Below is a small trained network, with its code and all its weights. Each question gives an input and a class and asks what happens when units are switched off, that is, made to give their printed mean instead of their output.

import numpy as np


def w(rows, s, z=0):
    codes = np.array(rows[::2]) - 128.0
    scale = np.full(codes.shape[1], s)
    scale[-1] = z or s
    return codes * scale


def f(y):
    return np.maximum(y, 0)


def log_softmax(a):
    a = a - a.max(-1, keepdims=True)
    return a - np.log(np.exp(a).sum(-1, keepdims=True))


def net(x, mask):
    res = np.array(x, float).reshape(1, 4) / 4 @ E
    y = f(res @ A[0][:, :-1].T + A[0][:, -1])
    res = res + np.where(mask, y, B[0][:, -1]) @ B[0][:, :-1]
    return log_softmax(res[-1] @ U[:, :-1].T + U[:, -1])


A, B = {}, {}
E = w([
[220,47,48,13,67,73,62,138,190,98],'x0',
[120,98,104,168,236,71,156,254,179,35],'x1',
[182,41,225,33,194,195,227,125,87,184],'x2',
[79,121,132,103,108,143,124,155,135,154],'x3',
],0.0061)
A[0] = w([
[130,138,141,100,72,151,115,15,95,165,104],'n1',
[92,185,173,198,148,145,174,117,113,151,7],'n2',
[121,142,111,143,113,115,113,128,120,121,184],'n3',
[156,96,162,76,160,135,189,127,108,150,145],'n4',
[149,101,112,84,115,102,101,132,148,123,29],'n5',
[156,104,108,99,111,121,104,138,132,123,70],'n6',
[114,104,134,134,116,135,120,113,128,125,130],'n7',
[139,112,107,101,111,111,137,127,149,122,43],'n8',
[161,90,172,59,166,158,180,118,121,144,121],'n9',
[167,102,99,78,107,90,111,142,144,127,57],'n10',
[153,79,171,86,166,157,173,113,103,140,201],'n11',
[155,101,107,83,114,118,100,126,144,113,70],'n12',
[127,74,113,150,217,97,158,254,143,80,30],'n13',
[134,128,130,126,134,120,117,128,121,112,93],'n14',
[165,91,100,89,92,113,107,103,139,122,68],'n15',
[84,176,162,169,149,135,181,105,120,142,33],'n16',
[130,142,152,102,56,154,124,17,118,160,80],'n17',
[140,126,133,145,110,130,126,108,124,139,82],'n18',
[99,213,63,184,74,102,35,135,135,107,197],'n19',
[108,152,152,164,139,131,140,114,127,138,54],'n20',
],0.011,0.0012)
B[0] = w([
[150,211,120,119,156,94,129,173,147,131,226],'n1',
[138,74,125,94,150,194,107,127,89,111,197],'n2',
[113,117,130,130,107,121,133,124,137,138,157],'n3',
[104,97,116,167,93,99,132,104,147,128,205],'n4',
[129,104,141,126,153,163,131,120,95,123,181],'n5',
[118,111,133,120,136,164,126,130,103,132,172],'n6',
[159,140,123,136,138,120,133,111,121,118,138],'n7',
[129,116,136,127,142,150,123,120,108,119,160],'n8',
[112,84,128,173,94,94,128,93,152,123,217],'n9',
[119,104,139,122,150,183,125,125,93,123,195],'n10',
[105,101,119,159,78,94,131,103,148,130,212],'n11',
[119,104,136,121,145,175,125,130,103,124,184],'n12',
[163,254,123,95,139,95,125,161,146,149,240],'n13',
[111,133,130,119,124,134,129,132,129,145,134],'n14',
[118,104,134,112,153,180,119,137,100,125,194],'n15',
[137,84,128,99,155,181,113,127,101,113,185],'n16',
[152,211,122,108,155,96,132,170,148,121,225],'n17',
[113,135,129,116,123,128,133,151,141,131,144],'n18',
[112,68,137,176,77,74,155,83,162,138,251],'n19',
[120,104,130,111,130,158,122,132,106,137,158],'n20',
],0.018,0.011)
U = w([
[78,69,126,213,21,70,166,42,192,138,239],'0',
[172,252,115,104,162,96,140,217,162,143,138],'1',
[116,59,152,104,181,253,109,119,2,110,1],'2',
],0.0084,0.00082)

Each question gives the input, the list of numbers given to net, and the class t.
The units are the neurons (one row each of A and B). Each row of codes is followed by its name. A weight is (code - 128) times the scale printed after its matrix; where a second scale follows, it is the last column's (A, B and U).
mask holds one flag per neuron, in row order. A switched-off neuron (its flag False) gives its mean, the last column of its row in B, instead of its output. The means were averaged over made-up inputs and are rounded, as every weight is.
A unit's drop is (log p(t) with every unit on - log p(t) with that unit switched off) / (log p(t) with every unit on - log p(t) with every unit switched off).
The circuit of an input: a set's keep is (log p(t) with only the set's units on - log p(t) with every unit switched off) / (log p(t) with every unit on - log p(t) with every unit switched off). Starting from the 12 units with the biggest drops (on a tie, the unit counted first), units are removed one at a time, each time the one whose removal leaves the highest keep (on an exact tie, the one counted first), for as long as the keep stays at least 0.8.
circuit, biggest first: the units of the circuit, biggest drop first
most important unit: the unit with the biggest drop
k most important neurons: the k neurons with the biggest drops, biggest first
drop when u is switched off: that unit's drop, to one decimal
input [6,4,7,1], class 0: 3 most important neurons	[n9, n11, n4]
input [-6,3,-5,0], class 2: most important unit	n2
input [-4,6,6,-8], class 0: 3 most important neurons	[n11, n9, n4]
input [1,8,8,7], class 0: 3 most important neurons	[n9, n4, n11]
input [-6,-6,7,-2], class 0: 4 most important neurons	[n9, n11, n4, n13]
input [-3,-2,0,-1], class 2: 2 most important neurons	[n13, n2]
input [7,-4,5,-4], class 2: 3 most important neurons	[n19, n15, n10]
input [-6,2,-4,1], class 2: 2 most important neurons	[n2, n16]
input [4,-8,6,4], class 1: 3 most important neurons	[n17, n1, n19]
input [-6,-6,8,-8], class 0: 2 most important neurons	[n9, n11]
input [-4,-6,3,-3], class 1: 2 most important neurons	[n1, n17]
input [2,-6,-5,2], class 1: 4 most important neurons	[n17, n1, n9, n11]
input [-6,-2,-4,-6], class 2: 2 most important neurons	[n2, n16]
input [4,-8,7,1], class 1: circuit, biggest first	[n1]
input [-7,-1,8,6], class 0: 2 most important neurons	[n11, n9]
input [7,2,5,-5], class 2: 2 most important neurons	[n19, n10]
input [4,-8,7,-3], class 1: drop when n1 is switched off	3.7
input [2,6,7,5], class 0: drop when n9 is switched off	0.9
input [8,-4,3,1], class 2: drop when n10 is switched off	0.0
input [5,3,3,-5], class 2: drop when n19 is switched off	0.6
